Below is a small trained network, with its code and all its weights. Each question gives an input and a class and asks what happens when units are switched off, that is, made to give their printed mean instead of their output.

import numpy as np


def w(rows, s, z=0):
    codes = np.array(rows[::2]) - 128.0
    scale = np.full(codes.shape[1], s)
    scale[-1] = z or s
    return codes * scale


def f(y):
    return y / 2 * (1 + np.tanh(0.7978845608 * (y + 0.044715 * y**3)))


def log_softmax(a):
    a = a - a.max(-1, keepdims=True)
    return a - np.log(np.exp(a).sum(-1, keepdims=True))


def net(x, mask):
    res = np.array(x, float).reshape(1, 8) / 4 @ E
    y = f(res @ A[0][:, :-1].T + A[0][:, -1])
    res = res + np.where(mask, y, B[0][:, -1]) @ B[0][:, :-1]
    return log_softmax(res[-1] @ U[:, :-1].T + U[:, -1])


A, B = {}, {}
E = w([
[150,61,163,143,81,65,130,37,32,185,91],'x0',
[32,72,45,143,171,137,156,184,121,222,103],'x1',
[157,211,161,82,229,186,157,115,63,190,98],'x2',
[129,154,115,79,123,121,145,186,143,86,114],'x3',
[73,62,187,2,105,151,117,59,182,139,132],'x4',
[97,174,107,176,72,36,159,64,76,145,236],'x5',
[134,126,214,89,181,153,70,175,87,63,189],'x6',
[189,74,212,163,212,90,85,131,156,172,213],'x7',
],0.0068)
A[0] = w([
[122,121,192,97,41,139,94,95,148,17,91,137],'n1',
[204,67,229,141,137,121,85,31,106,171,130,223],'n2',
[139,131,203,99,167,188,122,210,154,94,109,69],'n3',
[51,98,82,151,87,141,158,130,169,158,81,164],'n4',
[138,62,223,146,133,103,57,158,204,120,254,178],'n5',
[152,92,214,121,136,115,74,44,108,166,133,118],'n6',
[197,176,134,191,121,152,157,131,148,121,123,110],'n7',
[20,148,122,91,116,143,114,108,161,117,201,222],'n8',
[116,135,76,216,100,90,148,106,70,156,165,187],'n9',
[149,66,172,129,166,95,45,126,191,113,247,168],'n10',
[178,141,155,128,193,178,85,208,178,83,134,194],'n11',
[69,92,147,32,154,164,129,161,99,175,54,146],'n12',
[133,143,111,189,119,98,154,145,69,141,176,187],'n13',
[34,144,170,48,104,135,96,134,127,88,219,171],'n14',
[93,97,118,61,174,157,110,145,112,170,48,125],'n15',
[116,124,86,168,179,125,160,161,78,166,167,104],'n16',
[102,143,204,77,180,124,113,133,91,86,166,84],'n17',
[166,154,135,137,201,180,71,181,180,87,138,175],'n18',
[160,87,202,118,136,135,97,58,92,196,146,161],'n19',
[146,80,169,117,152,107,64,136,177,74,149,161],'n20',
[157,121,99,49,36,132,109,93,87,54,80,229],'n21',
[145,92,140,177,150,105,86,84,78,141,130,254],'n22',
[159,144,150,122,192,188,73,172,177,69,118,124],'n23',
[119,78,139,73,151,163,126,124,97,188,75,211],'n24',
[85,128,80,198,107,89,195,116,143,166,104,197],'n25',
[123,94,111,218,124,98,141,168,40,113,171,151],'n26',
[50,86,10,175,96,118,149,114,196,162,107,191],'n27',
],0.0078,0.0025)
B[0] = w([
[145,79,125,187,61,153,119,121,194,38,110,218],'n1',
[137,201,109,71,96,110,114,90,49,192,109,237],'n2',
[128,167,105,165,131,185,104,183,145,135,102,202],'n3',
[85,99,94,116,167,159,177,137,176,102,170,216],'n4',
[131,100,255,207,129,142,89,91,127,136,124,249],'n5',
[161,199,115,109,119,85,88,99,80,176,134,199],'n6',
[121,123,140,106,168,89,136,134,97,164,110,165],'n7',
[91,122,117,83,179,146,163,70,123,118,195,192],'n8',
[97,149,172,153,115,163,86,127,131,136,101,229],'n9',
[133,120,238,182,111,87,75,105,150,145,123,235],'n10',
[110,208,94,109,130,168,105,201,101,159,75,228],'n11',
[63,73,152,172,165,125,171,191,154,131,121,213],'n12',
[136,127,163,150,141,143,103,116,105,168,108,197],'n13',
[116,106,126,78,151,121,181,46,151,106,192,207],'n14',
[72,64,137,159,185,87,195,186,136,142,136,198],'n15',
[123,145,154,148,87,117,92,153,190,121,82,175],'n16',
[87,154,52,96,111,144,128,90,147,123,172,190],'n17',
[132,206,69,132,125,136,137,175,96,191,81,216],'n18',
[123,188,111,98,124,105,118,95,92,196,140,200],'n19',
[117,137,173,189,93,162,93,129,184,133,101,191],'n20',
[139,106,170,151,105,125,102,85,185,59,103,226],'n21',
[122,180,160,113,137,131,106,118,98,172,114,194],'n22',
[136,162,103,139,116,163,115,169,117,108,86,211],'n23',
[87,114,171,133,184,100,158,158,134,179,151,194],'n24',
[67,142,111,152,134,179,89,117,184,92,133,221],'n25',
[147,148,163,192,110,109,88,167,105,200,86,205],'n26',
[65,147,78,124,153,168,137,104,233,123,168,255],'n27',
],0.0083,0.0086)
U = w([
[33,24,218,180,205,127,182,150,179,126,155,196],'0',
[113,180,32,69,182,122,179,207,39,176,97,14],'1',
[191,62,138,162,108,95,135,117,72,155,234,3],'2',
[91,187,157,8,177,86,143,18,66,186,237,169],'3',
[61,159,3,104,108,202,124,109,193,74,164,96],'4',
[141,188,209,178,55,125,17,137,85,159,54,215],'5',
[211,49,206,96,26,84,141,69,122,20,128,78],'6',
],0.0062,0.0021)

Each question gives the input, the list of numbers given to net, and the class t.
The units are the neurons (one row each of A and B). Each row of codes is followed by its name. A weight is (code - 128) times the scale printed after its matrix; where a second scale follows, it is the last column's (A, B and U).
mask holds one flag per neuron, in row order. A switched-off neuron (its flag False) gives its mean, the last column of its row in B, instead of its output. The means were averaged over made-up inputs and are rounded, as every weight is.
A unit's drop is (log p(t) with every unit on - log p(t) with that unit switched off) / (log p(t) with every unit on - log p(t) with every unit switched off).
The circuit of an input: a set's keep is (log p(t) with only the set's units on - log p(t) with every unit switched off) / (log p(t) with every unit on - log p(t) with every unit switched off). Starting from the 12 units with the biggest drops (on a tie, the unit counted first), units are removed one at a time, each time the one whose removal leaves the highest keep (on an exact tie, the one counted first), for as long as the keep stays at least 0.8.
circuit, biggest first: the units of the circuit, biggest drop first
unit that matters most: the unit with the biggest drop
top k neurons: the k neurons with the biggest drops, biggest first
drop of u: that unit's drop, to one decimal
input [4,-8,-4,3,3,3,-8,-6], class 6: circuit, biggest first	(n21, n1)
input [5,6,-6,7,-4,0,4,-8], class 4: circuit, biggest first	(n27)
input [-8,2,7,-8,-1,7,-4,0], class 4: circuit, biggest first	(n5, n25)
input [1,-5,3,6,7,-8,-8,4], class 1: circuit, biggest first	(n5, n10, n2)
input [2,5,5,1,-5,-4,0,6], class 1: circuit, biggest first	(n5, n10)
input [-5,-8,-2,5,2,-3,-5,-4], class 6: top 2 neurons	(n21, n27)
input [1,3,7,7,3,7,2,-7], class 0: circuit, biggest first	(n2, n12)
input [4,6,5,8,-4,2,3,-3], class 0: circuit, biggest first	(n2, n11)
input [-8,7,-5,-1,-3,-7,5,-5], class 1: circuit, biggest first	(n18, n11)
input [2,6,1,5,-1,-7,5,-4], class 1: top 3 neurons	(n5, n11, n10)
input [7,5,-3,5,5,4,-5,-6], class 4: top 4 neurons	(n27, n5, n25, n10)
input [3,-2,3,-5,7,-5,4,-2], class 3: top 3 neurons	(n2, n6, n19)
input [-7,0,-1,-2,-5,6,7,-5], class 1: top 2 neurons	(n5, n10)
input [2,-2,-8,0,-5,7,-3,-8], class 4: unit that matters most	n27
input [-5,-7,8,-1,6,6,0,-6], class 6: top 3 neurons	(n1, n21, n27)
input [3,-7,-1,-6,-5,-5,-7,-4], class 6: top 2 neurons	(n11, n18)
input [-4,-2,3,6,0,-4,3,1], class 1: drop of n11	0.1
input [8,-2,0,-4,7,-5,-8,-1], class 3: drop of n2	0.3
input [-1,-1,8,-5,4,2,6,-6], class 3: drop of n23	0.0
input [8,2,3,7,8,-1,5,1], class 3: top neuron	(n2)
